Below are the code and all the weights of a small trained network. Each question names an input and a class and asks about switching units off, where a switched-off unit gives its printed mean instead of its output.

import numpy as np


def w(rows, s, z=0):
    codes = np.array(rows[::2]) - 128.0
    scale = np.full(codes.shape[1], s)
    scale[-1] = z or s
    return codes * scale


def f(y):
    return np.maximum(y, 0)


def log_softmax(a):
    a = a - a.max(-1, keepdims=True)
    return a - np.log(np.exp(a).sum(-1, keepdims=True))


def net(x, mask):
    res = np.array(x, float).reshape(1, 6) / 4 @ E
    y = f(res @ A[0][:, :-1].T + A[0][:, -1])
    res = res + np.where(mask, y, B[0][:, -1]) @ B[0][:, :-1]
    return log_softmax(res[-1] @ U[:, :-1].T + U[:, -1])


A, B = {}, {}
E = w([
[128,128,128,128],'x0',
[2,130,54,139],'x1',
[66,118,254,76],'x2',
[120,52,158,238],'x3',
[113,253,178,210],'x4',
[128,128,128,128],'x5',
],0.011)
A[0] = w([
[169,142,82,148,42],'n1',
[111,174,170,151,113],'n2',
[79,150,115,147,85],'n3',
[127,62,166,200,29],'n4',
[128,73,142,180,33],'n5',
[89,114,188,81,2],'n6',
[193,130,156,117,103],'n7',
[126,250,133,119,136],'n8',
[129,205,137,191,99],'n9',
[158,145,92,154,64],'n10',
[114,143,57,155,101],'n11',
[159,139,90,149,63],'n12',
[173,143,86,165,54],'n13',
[116,132,75,148,100],'n14',
[144,9,80,51,114],'n15',
[169,127,79,150,96],'n16',
[70,92,243,74,50],'n17',
[227,120,168,122,82],'n18',
[121,186,146,187,86],'n19',
[155,168,64,170,77],'n20',
[111,23,161,201,25],'n21',
[143,93,114,188,38],'n22',
[128,165,106,52,102],'n23',
[138,101,103,114,75],'n24',
[220,154,151,113,57],'n25',
[5,133,58,116,97],'n26',
[163,166,131,79,50],'n27',
[178,83,59,118,107],'n28',
[96,97,152,95,59],'n29',
[158,133,88,145,59],'n30',
[154,132,81,23,35],'n31',
[61,133,98,137,58],'n32',
[123,173,107,64,6],'n33',
[208,122,164,147,88],'n34',
[41,121,200,115,56],'n35',
[77,106,114,163,93],'n36',
[108,69,148,68,110],'n37',
[128,176,100,59,46],'n38',
[148,121,81,132,89],'n39',
],0.017,0.004)
B[0] = w([
[127,176,138,100,168],'n1',
[174,130,164,164,179],'n2',
[131,75,129,96,165],'n3',
[52,156,33,196,180],'n4',
[83,142,42,199,165],'n5',
[135,184,144,108,177],'n6',
[65,62,128,86,178],'n7',
[166,102,141,232,215],'n8',
[207,90,230,210,207],'n9',
[140,183,136,98,163],'n10',
[100,172,158,72,183],'n11',
[143,184,130,96,162],'n12',
[126,185,144,99,174],'n13',
[114,149,148,95,168],'n14',
[236,73,245,232,253],'n15',
[157,199,139,89,175],'n16',
[149,241,130,71,218],'n17',
[88,21,124,7,202],'n18',
[193,65,159,210,193],'n19',
[141,189,161,82,190],'n20',
[105,142,41,186,194],'n21',
[109,162,48,152,166],'n22',
[95,130,60,195,188],'n23',
[149,133,170,142,156],'n24',
[108,73,120,58,193],'n25',
[88,2,142,33,233],'n26',
[69,131,48,157,168],'n27',
[167,183,192,128,198],'n28',
[143,144,143,124,164],'n29',
[125,167,143,105,161],'n30',
[90,146,73,213,204],'n31',
[87,43,126,36,176],'n32',
[103,130,30,164,173],'n33',
[35,52,134,55,189],'n34',
[137,222,155,53,195],'n35',
[112,70,105,113,167],'n36',
[199,146,207,167,193],'n37',
[78,125,29,183,182],'n38',
[142,178,150,96,162],'n39',
],0.0096,0.02)
U = w([
[187,87,193,205,250],'0',
[65,25,118,28,125],'1',
[125,254,143,67,60],'2',
[68,140,10,211,59],'3',
],0.016,0.0025)

Each question gives the input, the list of numbers given to net, and the class t.
The units are the neurons (one row each of A and B). Each row of codes is followed by its name. A weight is (code - 128) times the scale printed after its matrix; where a second scale follows, it is the last column's (A, B and U).
mask holds one flag per neuron, in row order. A switched-off neuron (its flag False) gives its mean, the last column of its row in B, instead of its output. The means were averaged over made-up inputs and are rounded, as every weight is.
A unit's drop is (log p(t) with every unit on - log p(t) with that unit switched off) / (log p(t) with every unit on - log p(t) with every unit switched off).
The circuit of an input: a set's keep is (log p(t) with only the set's units on - log p(t) with every unit switched off) / (log p(t) with every unit on - log p(t) with every unit switched off). Starting from the 12 units with the biggest drops (on a tie, the unit counted first), units are removed one at a time, each time the one whose removal leaves the highest keep (on an exact tie, the one counted first), for as long as the keep stays at least 0.8.
circuit, biggest first: the units of the circuit, biggest drop first
top k neurons: the k neurons with the biggest drops, biggest first
drop when u is switched off: that unit's drop, to one decimal
input [7,-2,-6,-2,4,-5], class 2: circuit, biggest first -> [n15]
input [5,-6,-5,5,-2,0], class 1: top 2 neurons -> [n18 n34]
input [-3,3,4,-2,1,-8], class 2: top 3 neurons -> [n18 n35 n17]
input [-2,-2,-3,0,1,-6], class 2: top 2 neurons -> [n26 n15]
input [3,2,-5,-2,4,-4], class 2: top 2 neurons -> [n15 n20]
input [0,-2,7,-8,7,5], class 3: top 2 neurons -> [n15 n8]
input [-4,-7,7,5,-5,-8], class 1: top 4 neurons -> [n18 n34 n7 n28]
input [5,-6,2,6,-2,-8], class 1: top 3 neurons -> [n18 n34 n31]
input [1,5,7,6,1,8], class 2: top 2 neurons -> [n35 n17]
input [3,-1,4,8,6,2], class 3: top 3 neurons -> [n4 n15 n21]
input [-4,8,-5,-3,6,-6], class 1: top 2 neurons -> [n26 n15]
input [-3,-4,1,-5,-1,1], class 3: top 2 neurons -> [n26 n31]
input [4,0,-8,-8,8,3], class 0: drop when n8 is switched off -> 4.4
input [1,8,0,-1,5,-5], class 1: circuit, biggest first -> [n26]
input [6,4,-7,1,-6,3], class 2: drop when n9 is switched off -> 0.2
input [-3,6,-7,-8,-8,-7], class 0: drop when n28 is switched off -> 0.5
